After every row comes one of two labels: whether the row has a hidden trait. Each part has its own trait and labels.
  3   1  -8   3   2 -19   3  -2  23  13   5  10 -24 -24  27 -10 => Ns
 16   3 -10   6   9 -25   2  -1  22   9   4  -1 -24  -9  37 -12 => Ns
-24  -8   2  -7   5 -19  -2  -3  15   4   4   0 -17  -8  -5   9 => ZR
 30   0  -4   6  10 -15   4  -2  15   4   3  -2 -32  -3  28  -4 => Ns
 18   3  -3  11   5 -13  -2   0  16   4   1  11 -28 -13  24  -3 => Ns
-24  -1  -3  -9   1   1  -3   6  28   8   4  -2 -21 -10   3   0 => ZR
 23  -2  -2  18  15  -1  -8   4  13  -4  -1  11 -34   6  18   3 => Ns
 54   2  -4  13  16 -33   6  16  27   0   2 -19 -18   5  62 -14 => Ns
 40   1  -1  13  21  -7  -8  -4   8  -5  -2  -9 -37   5  14   0 => Ns
 46   3  -4  10  21 -20  -1   2  13  -2  -1 -13 -29   7  30  -5 => Ns
 17   1  -6   6   8 -11   1  -2  10   9   3  15 -29 -12  38   0 => Ns
 32   3   0   8   6 -22   4  -2  14   7   5 -10 -14 -15  36  -7 => Ns
 18  -2   1   9   5  -3  -6 -11   8   2   3   9 -22 -14  10   3 => Ns
-21   2  -6 -13   5 -30   6   8  19  11   5  -5 -19 -11  25   1 => ZR
-33  -3  -2  -6   5 -20  -4  -1   8   7   4  -7 -23 -18  -4  11 => ZR
-51 -31   0 -17  -9 -18   2 -18  -1  14   7  11 -19 -34 -42  14 => ZR
 51   4  -5   8  19 -20   0   4  10  -3   1 -26 -33  10  36  -6 => Ns
-14  -2  -2   0   8 -22  -6   9  13  -1   2 -17 -20   5   7   6 => ZR
  6  -5  -3  -3  15 -30  -1  18  34   1   2 -25 -18   3  25  -5 => ZR
-27 -10   4  -4   2  -3  -7  -8   0   4   2  20 -33 -10 -11  15 => ZR
 13  -1  -2  17  -1 -15  -1   0  19   8   3  15 -14 -25  32  -6 => Ns
 22   1  -7   2   9 -19   5  -3  21   7   5  -7 -40  -8  32  -8 => Ns
 -4  -6  -1  -4   6 -25   4  13  22   4   2 -13 -16  -1   7   5 => ZR
 50   4   2  12  14  -9  -4  -4   8  -6   0  -7 -25   1  22   0 => Ns
 28   4  -5  11  12 -20   3   7  22   6   3  -4 -17 -16  33  -8 => Ns
 11   2 -11   0   1 -28  13   3  26  13   6   0 -23 -18  56 -21 => Ns
 40   7  -3  10   9 -23  -2   1  22   2   3 -12 -28 -14  27  -8 => Ns
 12   4  -2  -3   9  -3   0 -18   0   5   2  -7 -39 -13  -7  -3 => Ns
-17  -7  -1  -1   3 -23   2   5  23   2   3 -14 -15  -1  -6   0 => ZR
  3   2  -1   7  -1  -6  -2 -11   6   6   3  20 -21 -20  14   1 => Ns
 16   7  -4   9  -2 -24   2   0  18   9   4   6  -8 -27  31 -10 => Ns
 24   8  -9   8  10 -14   4   2  15   4   0  -2 -27 -11  22 -12 => Ns
-27  -7   2  -5  -1 -10  -3  -2  17   2   3  -8 -24 -10 -18  14 => ZR
-33 -10   1 -13   0  -7  -1  -8  23   9   5   5 -30  -9 -26   8 => ZR
 19   4  -5   2  10  -5  -3 -12   6   6   2  -1 -30 -16   6  -7 => Ns
-21  -8   1  -7   5 -15   2  -4  24   4   3  -7 -25  -8 -13   7 => ZR
-22   2  -2  -3  -7  -2   0 -30  -1  14   6  20 -21 -29 -22   2 => Ns
-16   0  -5 -13   2 -37   6  10  29  14   7 -14 -40 -16  11  -3 => ZR
-27  -6  -3  -7  -2 -24  -1   2  15   7   4  -6 -24  -5   0   2 => ZR
 -9  -9   2   4   7 -15  -3   9  11  -3   0  -2 -25  12  -5  14 => ZR
 37   2  -2   8  11 -25   4  -4  18 -10   3 -22 -24  -4  30  -7 => Ns
